Here is a tiny trained network, its code and every weight. The questions are about switching its units off for an input and a class, where a switched-off unit gives its printed mean instead of its output.

import numpy as np


def w(rows, s, z=0):
    codes = np.array(rows[::2]) - 128.0
    scale = np.full(codes.shape[1], s)
    scale[-1] = z or s
    return codes * scale


def f(y):
    return np.maximum(y, 0)


def log_softmax(a):
    a = a - a.max(-1, keepdims=True)
    return a - np.log(np.exp(a).sum(-1, keepdims=True))


def net(x, mask):
    res = np.array(x, float).reshape(1, 6) / 4 @ E
    y = f(res @ A[0][:, :-1].T + A[0][:, -1])
    res = res + np.where(mask, y, B[0][:, -1]) @ B[0][:, :-1]
    return log_softmax(res[-1] @ U[:, :-1].T + U[:, -1])


A, B = {}, {}
E = w([
[188,65,120,75,98,147],'x0',
[248,147,162,158,71,158],'x1',
[140,139,195,137,188,207],'x2',
[104,54,58,93,127,100],'x3',
[73,66,104,195,87,92],'x4',
[121,96,101,214,93,125],'x5',
],0.012)
A[0] = w([
[118,52,95,122,113,96,145],'n0',
[116,72,92,163,140,126,233],'n1',
[141,92,139,186,173,237,166],'n2',
[193,157,153,113,40,91,189],'n3',
[113,151,127,167,181,220,255],'n4',
[143,252,149,122,166,151,228],'n5',
[167,78,98,56,136,42,223],'n6',
[164,53,169,113,107,105,169],'n7',
[152,118,135,188,167,192,83],'n8',
],0.013,0.0052)
B[0] = w([
[49,79,21,123,83,96,218],'n0',
[68,61,126,141,107,96,219],'n1',
[173,56,204,98,47,30,228],'n2',
[179,230,122,170,74,253,220],'n3',
[125,83,226,88,171,58,228],'n4',
[163,163,169,126,201,180,253],'n5',
[117,152,28,94,123,187,221],'n6',
[130,75,112,133,44,177,189],'n7',
[175,64,174,135,130,54,194],'n8',
],0.011,0.015)
U = w([
[18,119,84,234,95,37,244],'0',
[231,200,132,190,78,184,73],'1',
[189,60,195,130,64,72,81],'2',
[138,72,39,82,85,124,1],'3',
[137,195,134,12,214,148,149],'4',
],0.011,0.006)

Each question gives the input, the list of numbers given to net, and the class t.
The units are the neurons (one row each of A and B). Each row of codes is followed by its name. A weight is (code - 128) times the scale printed after its matrix; where a second scale follows, it is the last column's (A, B and U).
mask holds one flag per neuron, in row order. A switched-off neuron (its flag False) gives its mean, the last column of its row in B, instead of its output. The means were averaged over made-up inputs and are rounded, as every weight is.
A unit's drop is (log p(t) with every unit on - log p(t) with that unit switched off) / (log p(t) with every unit on - log p(t) with every unit switched off).
The circuit of an input: a set's keep is (log p(t) with only the set's units on - log p(t) with every unit switched off) / (log p(t) with every unit on - log p(t) with every unit switched off). Starting from all 9 units, units are removed one at a time, each time the one whose removal leaves the highest keep (on an exact tie, the one counted first), for as long as the keep stays at least 0.8.
circuit, biggest first: the units of the circuit, biggest drop first
k most important neurons: the k neurons with the biggest drops, biggest first
drop when u is switched off: that unit's drop, to one decimal
input [-7,3,1,-1,4,6], class 2: circuit, biggest first -> n0
input [6,0,1,-4,-7,4], class 1: 4 most important neurons -> n3, n1, n5, n0
input [-7,4,-4,4,1,-4], class 1: circuit, biggest first -> n0, n4
input [-7,3,-1,-2,1,5], class 2: circuit, biggest first -> n0, n6
input [-1,-5,6,0,-3,1], class 2: 4 most important neurons -> n2, n6, n4, n3
input [8,2,4,5,-3,-7], class 3: 2 most important neurons -> n7, n5
input [8,5,-7,-1,3,3], class 3: 3 most important neurons -> n0, n5, n6
input [-6,0,8,-7,-1,-4], class 2: 4 most important neurons -> n2, n8, n4, n6
input [1,-1,-1,3,0,-1], class 3: 2 most important neurons -> n6, n4
input [2,4,4,-5,-8,2], class 2: 2 most important neurons -> n2, n4
input [3,-3,7,8,8,-2], class 0: 2 most important neurons -> n1, n0
input [-7,-4,5,-8,-1,1], class 2: 4 most important neurons -> n2, n8, n4, n6
input [6,8,6,-1,-7,3], class 2: 2 most important neurons -> n2, n8
input [-2,2,-7,3,3,-6], class 3: circuit, biggest first -> n6
input [0,1,-3,-1,4,-6], class 3: 2 most important neurons -> n5, n6
input [4,2,-6,2,-7,4], class 1: drop when n3 is switched off -> 0.9
input [6,5,-3,0,8,-2], class 3: drop when n0 is switched off -> 0.2
input [5,7,-4,2,1,-1], class 1: drop when n3 is switched off -> 1.0
input [1,-6,1,1,-6,4], class 4: drop when n0 is switched off -> 0.2
input [5,4,-7,-4,6,3], class 1: circuit, biggest first -> n3
